Below are the code and all the weights of a small trained network. Each question names an input and a class and asks about switching units off, where a switched-off unit gives its printed mean instead of its output.

import numpy as np


def w(rows, s, z=0):
    codes = np.array(rows[::2]) - 128.0
    scale = np.full(codes.shape[1], s)
    scale[-1] = z or s
    return codes * scale


def f(y):
    return y / 2 * (1 + np.tanh(0.7978845608 * (y + 0.044715 * y**3)))


def log_softmax(a):
    a = a - a.max(-1, keepdims=True)
    return a - np.log(np.exp(a).sum(-1, keepdims=True))


def net(x, mask):
    res = np.array(x, float).reshape(1, 5) / 4 @ E
    y = f(res @ A[0][:, :-1].T + A[0][:, -1])
    res = res + np.where(mask, y, B[0][:, -1]) @ B[0][:, :-1]
    return log_softmax(res[-1] @ U[:, :-1].T + U[:, -1])


A, B = {}, {}
E = w([
[118,223,61,70,33,136],'x0',
[9,114,79,67,205,145],'x1',
[166,2,79,70,88,100],'x2',
[179,104,64,146,151,253],'x3',
[205,183,93,82,219,72],'x4',
],0.0092)
A[0] = w([
[70,130,64,102,159,173,54],'neuron 0',
[173,200,63,70,78,123,64],'neuron 1',
[148,58,101,90,108,102,2],'neuron 2',
[52,181,76,40,63,130,133],'neuron 3',
[55,78,138,173,88,162,88],'neuron 4',
[164,120,90,143,141,204,34],'neuron 5',
[152,69,148,193,195,176,152],'neuron 6',
[101,101,158,240,34,157,51],'neuron 7',
[142,105,111,146,132,209,31],'neuron 8',
[139,67,80,112,106,103,14],'neuron 9',
[146,51,197,185,197,93,207],'neuron 10',
[106,156,57,73,219,92,88],'neuron 11',
[123,144,168,138,94,51,55],'neuron 12',
[19,94,157,87,104,190,108],'neuron 13',
[137,77,109,63,117,125,245],'neuron 14',
[83,44,48,69,134,87,100],'neuron 15',
[126,188,171,178,148,161,53],'neuron 16',
[159,123,125,182,109,120,36],'neuron 17',
[113,139,185,101,123,102,39],'neuron 18',
[112,180,167,159,144,156,25],'neuron 19',
[112,179,145,136,141,155,15],'neuron 20',
[156,133,85,155,154,171,20],'neuron 21',
[133,81,178,148,169,127,26],'neuron 22',
[39,200,141,149,178,172,134],'neuron 23',
[69,137,136,99,136,57,84],'neuron 24',
[101,174,78,107,42,152,30],'neuron 25',
[217,116,145,170,89,104,12],'neuron 26',
[161,74,91,110,87,114,179],'neuron 27',
[42,104,132,115,220,144,56],'neuron 28',
[61,108,207,98,100,29,29],'neuron 29',
[192,150,100,108,189,93,21],'neuron 30',
[78,104,136,161,69,146,123],'neuron 31',
[111,74,180,147,199,141,70],'neuron 32',
[99,218,169,154,181,187,174],'neuron 33',
[123,84,168,160,187,94,48],'neuron 34',
[246,157,200,195,61,144,170],'neuron 35',
[91,189,119,195,152,113,57],'neuron 36',
[202,166,113,104,201,78,83],'neuron 37',
[95,107,163,119,90,162,16],'neuron 38',
[154,127,56,164,142,237,164],'neuron 39',
[164,134,126,160,100,125,17],'neuron 40',
],0.013,0.0074)
B[0] = w([
[87,74,150,181,197,145,170],'neuron 0',
[144,210,159,179,120,183,195],'neuron 1',
[216,70,142,176,43,75,154],'neuron 2',
[128,199,172,178,119,193,218],'neuron 3',
[196,156,103,75,171,120,173],'neuron 4',
[76,136,71,203,141,81,158],'neuron 5',
[121,195,134,149,110,129,196],'neuron 6',
[203,139,86,60,183,117,191],'neuron 7',
[114,113,45,208,158,99,155],'neuron 8',
[188,72,137,199,93,107,148],'neuron 9',
[119,197,144,123,85,150,232],'neuron 10',
[175,93,131,101,210,142,192],'neuron 11',
[77,110,58,199,149,116,176],'neuron 12',
[186,89,123,55,223,156,187],'neuron 13',
[115,132,165,96,87,81,196],'neuron 14',
[133,74,199,131,89,85,189],'neuron 15',
[177,84,126,127,62,92,172],'neuron 16',
[198,58,128,248,169,182,137],'neuron 17',
[130,110,86,160,121,120,141],'neuron 18',
[190,90,134,154,87,105,155],'neuron 19',
[178,73,121,199,69,143,142],'neuron 20',
[145,94,42,225,143,116,142],'neuron 21',
[175,159,139,210,103,198,151],'neuron 22',
[130,88,182,111,75,87,213],'neuron 23',
[71,112,61,180,147,126,170],'neuron 24',
[162,207,161,197,113,186,175],'neuron 25',
[105,57,195,146,191,156,172],'neuron 26',
[131,114,149,113,64,90,184],'neuron 27',
[88,96,203,166,180,161,182],'neuron 28',
[53,128,25,197,145,90,194],'neuron 29',
[227,119,69,77,185,127,165],'neuron 30',
[176,149,116,71,164,107,168],'neuron 31',
[145,202,154,168,109,180,170],'neuron 32',
[134,91,152,86,58,75,223],'neuron 33',
[169,202,142,205,106,208,163],'neuron 34',
[62,60,201,113,186,159,251],'neuron 35',
[167,79,142,132,82,89,166],'neuron 36',
[194,145,69,51,178,122,194],'neuron 37',
[246,85,58,154,149,162,136],'neuron 38',
[58,156,70,168,119,77,207],'neuron 39',
[163,85,155,219,177,187,134],'neuron 40',
],0.014,0.016)
U = w([
[145,221,159,162,78,203,64],'0',
[85,30,198,124,195,169,106],'1',
[167,54,148,116,5,68,76],'2',
[211,128,63,53,194,129,118],'3',
[38,116,4,185,122,90,87],'4',
[28,185,180,20,94,86,251],'5',
],0.016,0.014)

Each question gives the input, the list of numbers given to net, and the class t.
The units are the neurons (one row each of A and B). Each row of codes is followed by its name. A weight is (code - 128) times the scale printed after its matrix; where a second scale follows, it is the last column's (A, B and U).
mask holds one flag per neuron, in row order. A switched-off neuron (its flag False) gives its mean, the last column of its row in B, instead of its output. The means were averaged over made-up inputs and are rounded, as every weight is.
A unit's drop is (log p(t) with every unit on - log p(t) with that unit switched off) / (log p(t) with every unit on - log p(t) with every unit switched off).
The circuit of an input: a set's keep is (log p(t) with only the set's units on - log p(t) with every unit switched off) / (log p(t) with every unit on - log p(t) with every unit switched off). Starting from the 12 units with the biggest drops (on a tie, the unit counted first), units are removed one at a time, each time the one whose removal leaves the highest keep (on an exact tie, the one counted first), for as long as the keep stays at least 0.8.
units of the circuit, in order: the units of the circuit, biggest drop first
k most important neurons: the k neurons with the biggest drops, biggest first
drop when u is switched off: that unit's drop, to one decimal
input [8,-3,1,-7,-8], class 0: most important neuron : neuron 3
input [8,4,5,-8,-1], class 0: 3 most important neurons : neuron 3; neuron 25; neuron 1
input [0,-6,0,-5,-6], class 1: 3 most important neurons : neuron 35; neuron 37; neuron 26
input [7,6,3,2,6], class 0: 2 most important neurons : neuron 3; neuron 1
input [6,-5,5,0,7], class 3: 2 most important neurons : neuron 37; neuron 30
input [3,3,4,1,4], class 2: 2 most important neurons : neuron 35; neuron 15
input [0,-2,-7,-7,5], class 2: 2 most important neurons : neuron 33; neuron 36
input [-2,-6,6,2,-1], class 1: 2 most important neurons : neuron 35; neuron 26
input [-5,3,7,-8,5], class 4: 2 most important neurons : neuron 29; neuron 24
input [-7,-1,-8,-1,-3], class 2: 2 most important neurons : neuron 33; neuron 16
input [-2,-6,-4,3,-7], class 3: 3 most important neurons : neuron 7; neuron 4; neuron 31
input [-6,-8,-5,8,-1], class 1: 4 most important neurons : neuron 35; neuron 26; neuron 29; neuron 17
input [4,-1,-5,-6,-4], class 4: 3 most important neurons : neuron 29; neuron 12; neuron 24
input [2,-5,-4,-5,2], class 1: units of the circuit, in order : neuron 35
input [1,-7,1,-7,3], class 1: drop when neuron 35 is switched off : 1.7
input [-1,-1,3,4,4], class 3: drop when neuron 18 is switched off : 0.1
input [5,-2,1,7,-1], class 4: drop when neuron 39 is switched off : 0.3
